Below are the code and all the weights of a small trained network. Each question names an input and a target symbol and asks about switching units off, where a switched-off unit gives its printed mean instead of its output.

import numpy as np


def w(rows, s, z=0):
    codes = np.array(rows[::2]) - 128.0
    scale = np.full(codes.shape[1], s)
    scale[-1] = z or s
    return codes * scale


def norm(h):
    return h / np.sqrt((h * h).mean(-1, keepdims=True) + 1e-5)


def f(y):
    return np.maximum(y, 0)


def softmax(a):
    e = np.exp(a - a.max(-1, keepdims=True))
    return e / e.sum(-1, keepdims=True)


def log_softmax(a):
    a = a - a.max(-1, keepdims=True)
    return a - np.log(np.exp(a).sum(-1, keepdims=True))


def net(x, mask):
    ids = ['ΓΘΛΨΩζτ'.index(c) for c in x.split()]
    T = len(ids)
    res = E[ids] + P[:T]
    r = norm(res)
    for j in range(3):
        rows = slice(4 * j, 4 * j + 4)
        q, k, v = (r @ M[0][rows].T for M in (Q, K, V))
        z = softmax(np.where(np.tri(T) > 0, q @ k.T / 4**0.5, -1e9)) @ v
        o = O[0][rows]
        res = res + np.where(mask[j], z, o[:, -1]) @ o[:, :-1]
    y = f(norm(res) @ A[0][:, :-1].T + A[0][:, -1])
    res = res + np.where(mask[3:19], y, B[0][:, -1]) @ B[0][:, :-1]
    return log_softmax(norm(res)[-1] @ U[:, :-1].T + U[:, -1])


Q, K, V, O, A, B = {}, {}, {}, {}, {}, {}
E = w([
[75,125,191,126,83,174,83,101,125,35],'Γ',
[185,72,114,152,61,100,67,173,157,145],'Θ',
[108,105,78,100,175,69,130,112,125,95],'Λ',
[113,104,47,39,147,198,230,93,170,148],'Ψ',
[104,141,92,95,135,123,71,72,110,102],'Ω',
[122,4,123,146,218,178,137,148,159,147],'ζ',
[146,102,167,90,205,122,142,153,179,42],'τ',
],0.016)
P = w([
[134,188,178,166,53,121,151,155,173,168],'0',
[159,16,122,166,183,96,104,5,97,77],'1',
[169,145,100,168,99,194,149,191,140,64],'2',
[93,66,119,94,172,96,150,111,76,82],'3',
[168,154,95,162,101,196,142,192,139,64],'4',
[97,100,111,84,152,93,124,153,70,115],'5',
[176,170,95,158,104,204,138,181,138,71],'6',
[148,106,124,46,126,69,111,158,100,159],'7',
[178,159,99,157,103,210,135,183,142,80],'8',
[162,122,109,37,130,74,105,168,107,195],'9',
],0.012)
Q[0] = w([
[158,145,127,126,135,168,131,113,137,61],'H1',
[170,114,125,96,100,213,112,149,167,85],'H1',
[106,95,161,80,155,98,113,77,61,141],'H1',
[153,97,137,146,124,103,185,137,82,104],'H1',
[135,204,154,119,48,123,150,97,100,120],'H2',
[118,125,91,124,147,109,117,45,95,165],'H2',
[119,160,127,92,154,200,153,124,147,91],'H2',
[72,139,161,99,147,29,146,112,68,178],'H2',
[100,117,106,124,145,87,193,92,35,177],'H3',
[175,149,90,134,136,110,168,145,170,128],'H3',
[71,130,123,140,168,1,102,104,95,163],'H3',
[88,117,147,86,95,67,130,160,132,161],'H3',
],0.011)
K[0] = w([
[68,207,160,152,145,105,124,146,173,137],'H1',
[137,133,172,153,100,119,162,94,194,192],'H1',
[160,64,87,88,179,168,121,108,44,98],'H1',
[197,124,119,193,130,183,106,84,176,94],'H1',
[93,154,146,93,58,140,79,110,114,87],'H2',
[106,129,68,106,110,147,126,92,28,167],'H2',
[60,123,150,78,149,195,150,55,243,84],'H2',
[176,95,21,97,220,132,119,113,13,49],'H2',
[190,84,2,109,119,124,117,94,73,117],'H3',
[141,175,131,45,131,125,189,152,149,142],'H3',
[199,116,53,113,175,196,102,138,59,7],'H3',
[174,83,89,41,97,169,171,117,54,93],'H3',
],0.0082)
V[0] = w([
[167,119,205,186,199,160,66,150,166,40],'H1',
[120,214,111,123,165,225,135,47,153,119],'H1',
[254,212,138,123,121,209,214,168,124,130],'H1',
[211,127,159,149,15,161,99,136,114,127],'H1',
[121,171,168,140,150,79,151,151,144,74],'H2',
[126,137,144,215,187,201,115,72,72,133],'H2',
[132,99,130,186,14,227,192,153,150,146],'H2',
[150,128,17,101,183,150,154,113,183,180],'H2',
[76,138,149,21,65,29,118,105,225,150],'H3',
[29,136,229,95,83,174,128,79,64,160],'H3',
[123,114,42,158,84,93,100,102,100,114],'H3',
[97,91,129,201,177,55,131,217,91,232],'H3',
],0.0077)
O[0] = w([
[181,119,96,158,180,186,94,23,229,85,138],'H1',
[72,166,102,216,123,94,44,130,213,135,147],'H1',
[156,201,84,152,66,200,146,189,163,131,145],'H1',
[139,41,16,152,87,152,157,120,104,122,91],'H1',
[129,176,174,33,165,118,166,140,180,81,150],'H2',
[145,114,135,21,150,161,96,139,148,176,29],'H2',
[162,148,187,138,56,172,148,144,67,200,176],'H2',
[84,128,206,225,37,58,88,166,143,85,187],'H2',
[42,168,125,255,114,117,153,90,118,121,251],'H3',
[73,59,127,178,127,199,40,146,89,182,72],'H3',
[202,68,57,126,169,136,92,60,97,111,91],'H3',
[85,37,132,138,56,80,144,126,211,143,1],'H3',
],0.007,0.006)
A[0] = w([
[103,162,156,79,98,120,93,153,134,134,119],'N1',
[198,120,152,143,94,114,66,151,120,96,143],'N2',
[102,104,98,112,188,122,183,43,125,84,132],'N3',
[108,56,50,152,144,137,137,76,175,126,25],'N4',
[128,158,128,182,137,105,152,123,167,80,54],'N5',
[170,60,145,75,141,131,55,81,29,243,128],'N6',
[110,129,149,88,211,130,11,132,213,154,83],'N7',
[129,135,98,154,119,68,169,78,80,127,86],'N8',
[126,79,158,112,155,78,121,19,171,101,133],'N9',
[182,118,166,144,145,153,112,119,103,57,109],'N10',
[91,112,86,88,85,205,108,167,199,173,134],'N11',
[154,95,68,241,171,111,41,125,155,109,1],'N12',
[123,75,200,145,167,47,7,143,62,87,98],'N13',
[134,146,174,105,116,102,169,113,122,96,161],'N14',
[71,145,138,108,157,110,152,108,134,110,135],'N15',
[106,119,144,153,123,216,126,133,78,131,83],'N16',
],0.011,0.0048)
B[0] = w([
[123,96,119,201,91,109,147,139,150,118,160],'N1',
[62,122,150,121,180,142,128,66,121,127,168],'N2',
[101,129,186,183,62,81,145,106,109,166,254],'N3',
[55,150,106,165,104,151,67,117,137,126,161],'N4',
[202,117,144,68,158,126,129,118,95,174,192],'N5',
[204,202,177,47,190,65,190,203,105,73,175],'N6',
[201,162,133,91,119,68,178,191,73,93,183],'N7',
[181,138,174,100,174,151,99,128,149,96,185],'N8',
[73,146,73,156,146,161,81,163,116,137,223],'N9',
[113,124,131,152,24,152,147,115,140,222,196],'N10',
[120,92,193,120,164,98,58,125,99,90,169],'N11',
[33,109,87,249,96,163,31,105,160,112,165],'N12',
[70,80,106,182,117,175,128,13,167,172,226],'N13',
[98,96,104,138,147,145,68,118,96,155,208],'N14',
[180,95,110,121,168,176,133,127,125,103,204],'N15',
[196,117,120,82,176,66,136,155,129,126,182],'N16',
],0.011,0.0089)
U = w([
[157,118,115,62,226,139,88,202,89,92,183],'Γ',
[180,52,72,141,57,133,172,123,154,107,105],'Θ',
[139,111,225,172,180,62,158,57,53,138,7],'Λ',
[98,203,137,120,94,51,101,254,129,114,255],'Ψ',
[19,101,90,172,127,184,85,63,171,190,134],'Ω',
[107,61,218,89,91,139,69,155,210,91,132],'ζ',
[144,194,154,133,123,185,152,100,253,102,115],'τ',
],0.0086,0.0048)

Each question gives the input, a string of symbols that net reads in full, and the target symbol t.
The units are the heads (4 rows each of Q, K, V and O) and the neurons (one row each of A and B). Each row of codes is followed by its name. A weight is (code - 128) times the scale printed after its matrix; where a second scale follows, it is the last column's (O, A, B and U).
mask holds one flag per unit, heads first, then neurons. A switched-off unit (its flag False) gives its mean, the last column of its rows in O or B, instead of its output. The means were averaged over made-up inputs and are rounded, as every weight is.
A unit's drop is (log p(t) with every unit on - log p(t) with that unit switched off) / (log p(t) with every unit on - log p(t) with every unit switched off).
The circuit of an input: a set's keep is (log p(t) with only the set's units on - log p(t) with every unit switched off) / (log p(t) with every unit on - log p(t) with every unit switched off). Starting from the 12 units with the biggest drops (on a tie, the unit counted first), units are removed one at a time, each time the one whose removal leaves the highest keep (on an exact tie, the one counted first), for as long as the keep stays at least 0.8.
circuit, biggest first: the units of the circuit, biggest drop first
most important unit: the unit with the biggest drop
top k neurons: the k neurons with the biggest drops, biggest first
which heads matter: for each layer, one digit per head in row order, 1 if its drop is at least 0.15 and else 0, layers parted by /
input Λ Γ Ψ τ Θ Ω τ, target Λ: circuit, biggest first => [H1, H3]
input Θ Ψ Ψ Λ, target Ω: which heads matter => 000
input Ψ Ψ Λ Ω Ψ Θ Θ Ψ Ω Ω, target Γ: which heads matter => 001
input Θ Λ ζ, target Θ: circuit, biggest first => [H1]
input τ Γ Θ, target τ: circuit, biggest first => [H1, H2]
input Ω Ψ Θ τ Θ Θ, target Γ: circuit, biggest first => [H1, N6, N3]
input Γ Ψ Γ, target Γ: circuit, biggest first => [H2, N16]
input Λ Ω Ω Γ, target Ω: which heads matter => 100
input τ Ψ τ Λ Λ Ψ Ψ Λ Γ Γ, target Λ: which heads matter => 011
input Ψ τ Ψ τ ζ ζ Λ Θ Ψ Θ, target Λ: top 2 neurons => [N2, N9]
input Λ Γ Γ Ψ Θ Θ Ψ Γ Ψ, target Λ: which heads matter => 101
input Λ Γ Ω τ Ψ τ τ, target Λ: which heads matter => 100
input ζ Ψ Ω τ, target Ω: top 2 neurons => [N13, N9]
input Γ Λ Ψ Ω Θ, target Γ: most important unit => H2
input Γ τ ζ Ψ Γ Γ Ψ τ Ω, target Γ: which heads matter => 011
input Θ Γ Ω Ψ Γ τ τ Ω Λ Γ, target Γ: top 2 neurons => [N6, N3]
input Θ Ψ τ Ψ τ Θ, target Λ: circuit, biggest first => [H3, N2]
input Ω Ψ Γ Ψ τ Γ Γ, target Ω: which heads matter => 101
input ζ ζ ζ Ψ Γ τ Γ, target ζ: which heads matter => 001
input Γ ζ Ω Ψ Λ Ψ, target Λ: top 2 neurons => [N3, N13]
input Γ Ψ τ, target Γ: top 2 neurons => [N16, N13]
input Γ ζ Ψ ζ Λ Θ, target Ω: most important unit => N13
input Θ ζ ζ Ψ τ Ψ Θ Ψ, target Γ: top 4 neurons => [N3, N13, N10, N8]
input Γ τ ζ Λ Γ τ τ Θ ζ, target Γ: which heads matter => 011
